Below is a small trained network, with its code and all its weights. Each question gives an input and a class and asks what happens when units are switched off, that is, made to give their printed mean instead of their output.

import numpy as np


def w(rows, s, z=0):
    codes = np.array(rows[::2]) - 128.0
    scale = np.full(codes.shape[1], s)
    scale[-1] = z or s
    return codes * scale


def norm(h):
    return h / np.sqrt((h * h).mean(-1, keepdims=True) + 1e-5)


def f(y):
    return np.maximum(y, 0)


def log_softmax(a):
    a = a - a.max(-1, keepdims=True)
    return a - np.log(np.exp(a).sum(-1, keepdims=True))


def net(x, mask):
    res = np.array(x, float).reshape(1, 8) / 4 @ E
    u = 0
    for l in range(2):
        y = f(norm(res) @ A[l][:, :-1].T + A[l][:, -1])
        res = res + np.where(mask[u : u + 13], y, B[l][:, -1]) @ B[l][:, :-1]
        u += 13
    return log_softmax(norm(res)[-1] @ U[:, :-1].T + U[:, -1])


A, B = {}, {}
E = w([
[85,23,38,129,110,120],'x0',
[19,92,191,130,156,87],'x1',
[113,124,143,183,204,220],'x2',
[69,222,50,79,252,77],'x3',
[238,60,154,114,154,144],'x4',
[57,221,167,90,164,140],'x5',
[120,79,134,143,155,197],'x6',
[131,127,130,58,127,204],'x7',
],0.0033)
A[0] = w([
[235,132,159,149,130,164,79],'0.n1',
[88,128,105,180,106,114,102],'0.n2',
[157,78,144,103,135,151,146],'0.n3',
[87,117,125,151,105,152,139],'0.n4',
[89,106,66,139,92,110,84],'0.n5',
[105,139,2,83,134,200,67],'0.n6',
[180,119,137,150,99,62,204],'0.n7',
[131,105,173,155,180,185,120],'0.n8',
[145,134,76,163,123,94,39],'0.n9',
[75,172,50,112,160,151,38],'0.n10',
[23,117,123,174,131,168,56],'0.n11',
[137,147,118,112,172,193,26],'0.n12',
[119,133,33,177,186,154,4],'0.n13',
],0.0059,0.0021)
B[0] = w([
[62,154,77,163,83,146,248],'0.n1',
[102,58,120,89,153,136,179],'0.n2',
[164,138,63,169,163,129,210],'0.n3',
[75,114,134,133,130,104,181],'0.n4',
[128,64,118,176,148,103,193],'0.n5',
[71,162,202,164,255,64,227],'0.n6',
[89,162,116,135,145,192,253],'0.n7',
[88,79,46,114,140,143,214],'0.n8',
[160,141,87,156,118,156,160],'0.n9',
[173,182,187,56,45,91,212],'0.n10',
[59,66,152,156,123,66,213],'0.n11',
[112,52,147,133,140,137,172],'0.n12',
[117,206,173,68,157,61,186],'0.n13',
],0.0047,0.0027)
A[1] = w([
[134,195,155,106,205,85,29],'1.n1',
[109,163,45,161,175,142,203],'1.n2',
[119,140,16,108,163,11,126],'1.n3',
[180,67,104,138,43,141,97],'1.n4',
[132,104,172,139,183,213,128],'1.n5',
[181,92,35,112,70,31,49],'1.n6',
[112,166,209,146,105,166,198],'1.n7',
[125,191,198,92,127,90,125],'1.n8',
[131,86,124,165,14,127,156],'1.n9',
[89,101,92,167,221,131,253],'1.n10',
[215,76,128,111,75,164,32],'1.n11',
[82,221,151,3,117,96,96],'1.n12',
[116,124,176,148,94,150,107],'1.n13',
],0.0056,0.0022)
B[1] = w([
[164,201,202,71,109,100,196],'1.n1',
[219,122,170,183,91,124,208],'1.n2',
[174,146,176,121,169,222,228],'1.n3',
[120,204,94,86,106,253,200],'1.n4',
[217,2,38,170,135,131,179],'1.n5',
[151,39,99,156,169,226,181],'1.n6',
[128,113,102,112,167,12,186],'1.n7',
[118,156,155,81,168,88,193],'1.n8',
[98,181,87,6,167,142,216],'1.n9',
[217,146,164,156,194,106,254],'1.n10',
[86,121,23,49,30,165,172],'1.n11',
[166,192,192,86,181,142,228],'1.n12',
[113,144,95,107,148,86,154],'1.n13',
],0.0042,0.0045)
U = w([
[125,249,198,44,192,67,203],'0',
[163,195,101,203,67,109,2],'1',
[168,45,96,181,199,148,211],'2',
[126,103,22,74,10,220,160],'3',
[2,63,148,141,112,59,49],'4',
],0.0087,0.0033)

Each question gives the input, the list of numbers given to net, and the class t.
The units are the neurons (one row each of A and B). Each row of codes is followed by its name. A weight is (code - 128) times the scale printed after its matrix; where a second scale follows, it is the last column's (A, B and U).
mask holds one flag per neuron, layer by layer. A switched-off neuron (its flag False) gives its mean, the last column of its row in B, instead of its output. The means were averaged over made-up inputs and are rounded, as every weight is.
A unit's drop is (log p(t) with every unit on - log p(t) with that unit switched off) / (log p(t) with every unit on - log p(t) with every unit switched off).
The circuit of an input: a set's keep is (log p(t) with only the set's units on - log p(t) with every unit switched off) / (log p(t) with every unit on - log p(t) with every unit switched off). Starting from the 12 units with the biggest drops (on a tie, the unit counted first), units are removed one at a time, each time the one whose removal leaves the highest keep (on an exact tie, the one counted first), for as long as the keep stays at least 0.8.
units of the circuit, in order: the units of the circuit, biggest drop first
k most important neurons: the k neurons with the biggest drops, biggest first
top k neurons in layer l: the k neurons of layer l with the biggest drops, biggest first
drop when u is switched off: that unit's drop, to one decimal
input [4,-6,-6,4,-3,-7,-8,-3], class 2: units of the circuit, in order	[1.n6; 1.n3]
input [1,1,3,0,-3,-2,3,-5], class 4: units of the circuit, in order	[0.n11]
input [-5,-4,2,-6,-4,-3,-5,-7], class 3: units of the circuit, in order	[0.n6; 1.n10; 1.n9; 1.n12]
input [-5,5,4,-6,1,8,3,4], class 2: 3 most important neurons	[1.n5; 0.n8; 0.n10]
input [-7,8,5,-3,-1,5,7,-6], class 2: units of the circuit, in order	[1.n5; 0.n8]
input [2,-3,-6,-1,-7,2,-4,-8], class 3: units of the circuit, in order	[0.n6; 1.n6; 1.n10]
input [-8,3,8,-2,2,0,-4,-7], class 2: top 4 neurons in layer 0	[0.n8; 0.n10; 0.n13; 0.n6]
input [3,-5,3,-6,8,2,8,3], class 3: units of the circuit, in order	[1.n11; 1.n4]
input [-4,5,7,-2,4,8,-1,-6], class 2: 4 most important neurons	[1.n5; 0.n8; 0.n10; 0.n13]
input [-6,-2,5,6,7,1,4,5], class 2: 3 most important neurons	[1.n5; 0.n12; 0.n8]
input [2,-6,7,-5,-8,-1,-4,5], class 2: 2 most important neurons	[0.n6; 1.n5]
input [1,-3,0,4,-2,-8,-8,0], class 2: 2 most important neurons	[1.n6; 0.n5]
input [-7,-3,4,-5,-1,7,5,3], class 2: top 2 neurons in layer 1	[1.n5; 1.n7]
input [3,-1,4,-3,1,-5,-4,-6], class 3: 3 most important neurons	[0.n6; 1.n4; 1.n9]
input [5,2,-8,2,5,0,0,2], class 2: most important neuron	[0.n10]
input [2,-2,6,-6,5,-3,5,5], class 3: top 2 neurons in layer 1	[1.n11; 1.n4]
input [8,-4,7,5,-5,-6,-8,3], class 0: drop when 0.n13 is switched off	0.2
input [-5,5,-3,2,5,1,6,3], class 2: drop when 1.n5 is switched off	0.2
